Here is a tiny trained network, its code and every weight. The questions are about switching its units off for an input and a target symbol, where a switched-off unit gives its printed mean instead of its output.

import numpy as np


def w(rows, s, z=0):
    codes = np.array(rows[::2]) - 128.0
    scale = np.full(codes.shape[1], s)
    scale[-1] = z or s
    return codes * scale


def f(y):
    return y / 2 * (1 + np.tanh(0.7978845608 * (y + 0.044715 * y**3)))


def softmax(a):
    e = np.exp(a - a.max(-1, keepdims=True))
    return e / e.sum(-1, keepdims=True)


def log_softmax(a):
    a = a - a.max(-1, keepdims=True)
    return a - np.log(np.exp(a).sum(-1, keepdims=True))


def net(x, mask):
    ids = ['Ωαβηλπφ'.index(c) for c in x.split()]
    T = len(ids)
    res = E[ids] + P[:T]
    u = 0
    for l in range(2):
        q, k, v = (res @ M[l].T for M in (Q, K, V))
        z = softmax(np.where(np.tri(T) > 0, q @ k.T / 2**0.5, -1e9)) @ v
        res = res + np.where(mask[u], z, O[l][:, -1]) @ O[l][:, :-1]
        u += 1
        y = f(res @ A[l][:, :-1].T + A[l][:, -1])
        res = res + np.where(mask[u : u + 4], y, B[l][:, -1]) @ B[l][:, :-1]
        u += 4
    return log_softmax(res[-1] @ U[:, :-1].T + U[:, -1])


Q, K, V, O, A, B = {}, {}, {}, {}, {}, {}
E = w([
[109,94,159],'Ω',
[121,54,117],'α',
[147,175,110],'β',
[162,60,154],'η',
[122,102,186],'λ',
[61,162,188],'π',
[255,190,90],'φ',
],0.024)
P = w([
[135,60,251],'0',
[129,97,188],'1',
[138,104,163],'2',
[137,114,148],'3',
[133,121,131],'4',
[129,128,117],'5',
[128,129,110],'6',
[131,133,100],'7',
[124,130,97],'8',
[122,132,96],'9',
],0.014)
Q[0] = w([
[162,130,113],'L0H0',
[7,46,155],'L0H0',
],0.017)
K[0] = w([
[187,85,187],'L0H0',
[2,114,75],'L0H0',
],0.01)
V[0] = w([
[254,66,93],'L0H0',
[178,224,93],'L0H0',
],0.0058)
O[0] = w([
[37,19,39,168],'L0H0',
[181,3,234,2],'L0H0',
],0.0046,0.0061)
A[0] = w([
[108,43,182,74],'L0N0',
[74,172,201,6],'L0N1',
[75,120,44,170],'L0N2',
[34,5,152,107],'L0N3',
],0.011,0.0024)
B[0] = w([
[88,121,100,179],'L0N0',
[255,151,169,150],'L0N1',
[155,175,229,176],'L0N2',
[94,150,118,244],'L0N3',
],0.0098,0.011)
Q[1] = w([
[186,155,2],'L1H0',
[39,120,207],'L1H0',
],0.0079)
K[1] = w([
[115,185,187],'L1H0',
[255,114,11],'L1H0',
],0.0056)
V[1] = w([
[126,63,158],'L1H0',
[23,94,255],'L1H0',
],0.0095)
O[1] = w([
[160,135,1,169],'L1H0',
[47,111,195,255],'L1H0',
],0.009,0.0077)
A[1] = w([
[95,2,63,157],'L1N0',
[141,235,137,144],'L1N1',
[86,96,136,254],'L1N2',
[25,68,71,51],'L1N3',
],0.011,0.0037)
B[1] = w([
[98,55,146,228],'L1N0',
[111,36,98,158],'L1N1',
[93,155,94,230],'L1N2',
[254,203,41,255],'L1N3',
],0.0092,0.01)
U = w([
[162,128,203,22],'Ω',
[158,246,133,24],'α',
[123,173,173,254],'β',
[109,109,73,122],'η',
[7,96,162,247],'λ',
[152,15,202,142],'π',
[206,1,129,89],'φ',
],0.008,0.0032)

Each question gives the input, a string of symbols that net reads in full, and the target symbol t.
The units are the heads (2 rows each of Q, K, V and O) and the neurons (one row each of A and B). Each row of codes is followed by its name. A weight is (code - 128) times the scale printed after its matrix; where a second scale follows, it is the last column's (O, A, B and U).
mask holds one flag per unit, layer by layer, with each layer's heads first. A switched-off unit (its flag False) gives its mean, the last column of its rows in O or B, instead of its output. The means were averaged over made-up inputs and are rounded, as every weight is.
A unit's drop is (log p(t) with every unit on - log p(t) with that unit switched off) / (log p(t) with every unit on - log p(t) with every unit switched off).
The circuit of an input: a set's keep is (log p(t) with only the set's units on - log p(t) with every unit switched off) / (log p(t) with every unit on - log p(t) with every unit switched off). Starting from all 10 units, units are removed one at a time, each time the one whose removal leaves the highest keep (on an exact tie, the one counted first), for as long as the keep stays at least 0.8.
circuit, biggest first: the units of the circuit, biggest drop first
k most important neurons: the k neurons with the biggest drops, biggest first
top k neurons in layer l: the k neurons of layer l with the biggest drops, biggest first
drop of u: that unit's drop, to one decimal
input λ φ λ, target φ: 2 most important neurons -> L1N2, L0N3
input η λ α φ, target π: most important neuron -> L1N3
input λ φ π λ, target φ: top 2 neurons in layer 1 -> L1N1, L1N2
input α α η, target η: top 2 neurons in layer 0 -> L0N1, L0N2
input α η β β, target λ: 2 most important neurons -> L1N3, L0N1
input η β α π Ω α π, target π: 3 most important neurons -> L1N1, L0N1, L1N3
input π β β π λ, target π: circuit, biggest first -> L0H0, L1N3, L0N1, L1N1
input λ α λ Ω λ φ, target π: circuit, biggest first -> L0H0, L1N3
input β φ π, target φ: 2 most important neurons -> L1N1, L0N1
input λ η λ β β, target λ: 2 most important neurons -> L1N3, L1N1
input α α α α α α Ω, target α: top 2 neurons in layer 1 -> L1N3, L1N0
input λ η α, target η: top 3 neurons in layer 1 -> L1N3, L1N0, L1N2
input η α η, target η: 2 most important neurons -> L1N3, L0N1
input α λ α η α Ω η α φ, target φ: most important neuron -> L0N2
input π Ω φ β, target φ: top 3 neurons in layer 0 -> L0N1, L0N2, L0N3
input π φ Ω α α π π, target π: top 2 neurons in layer 1 -> L1N1, L1N3
input λ η φ β, target φ: drop of L0H0 -> 0.7
input β φ β π, target φ: drop of L1H0 -> 0.2
input η π π φ, target φ: drop of L0N2 -> 0.2
